Each row has a hidden value. The values are split into ranges, and the grade after each row names the range that its value falls in. Each part has its own value, ranges and names.
[-33  -8 -38  -7 -60  12   4   4   0  47 -16   2  24  15   5 -13  14  23
 -10  -7 -35  11 -27 -28   3]	<72>
[-40 -18 -25  -2 -22  11  -8   5   7  33 -26  33  17   7   5  21   2   9
  16 -14  10  -3  19 -18  19]	<76>
[-13   0  45 -20 -32  17  10 -27  -4  23  -1 -26   8  -1  20  45  20   3
  -2  23 -27  -2   6 -20  11]	<72>
[-14 -18  18  -2  -4   8 -11  -6   3  21 -16  36   3  -2  11  57   0  -2
  21  -5  14  -8  38 -18  27]	<76>
[ -8  -8 -35  -5 -62   2 -10   6  -7  45   8  22  11  11  -1 -16  19  16
  -4 -13 -73  19 -48 -49   9]	<75>
[-17   9  19  -4 -60  18  11 -18  -9   7  21 -42  11  -2  18  -6  30   4
 -15  24 -51  14 -42 -40 -13]	<75>
[-50  -4   7 -20 -10  15   1  -4   5  27 -18  -5  23   1  12  18  15   4
  29   7  19  -6  20 -23  22]	<76>
[-26  11  43 -18 -29  22  11 -24  -7   5  17 -45  12  -7  23  16  32  -2
   2  34 -36   4 -18 -34  -2]	<72>
[-21   6   7  -4 -77  19  15 -15  -7  21  10 -42  13   7  21 -10  27  13
 -30  15 -59  16 -47 -33 -17]	<75>
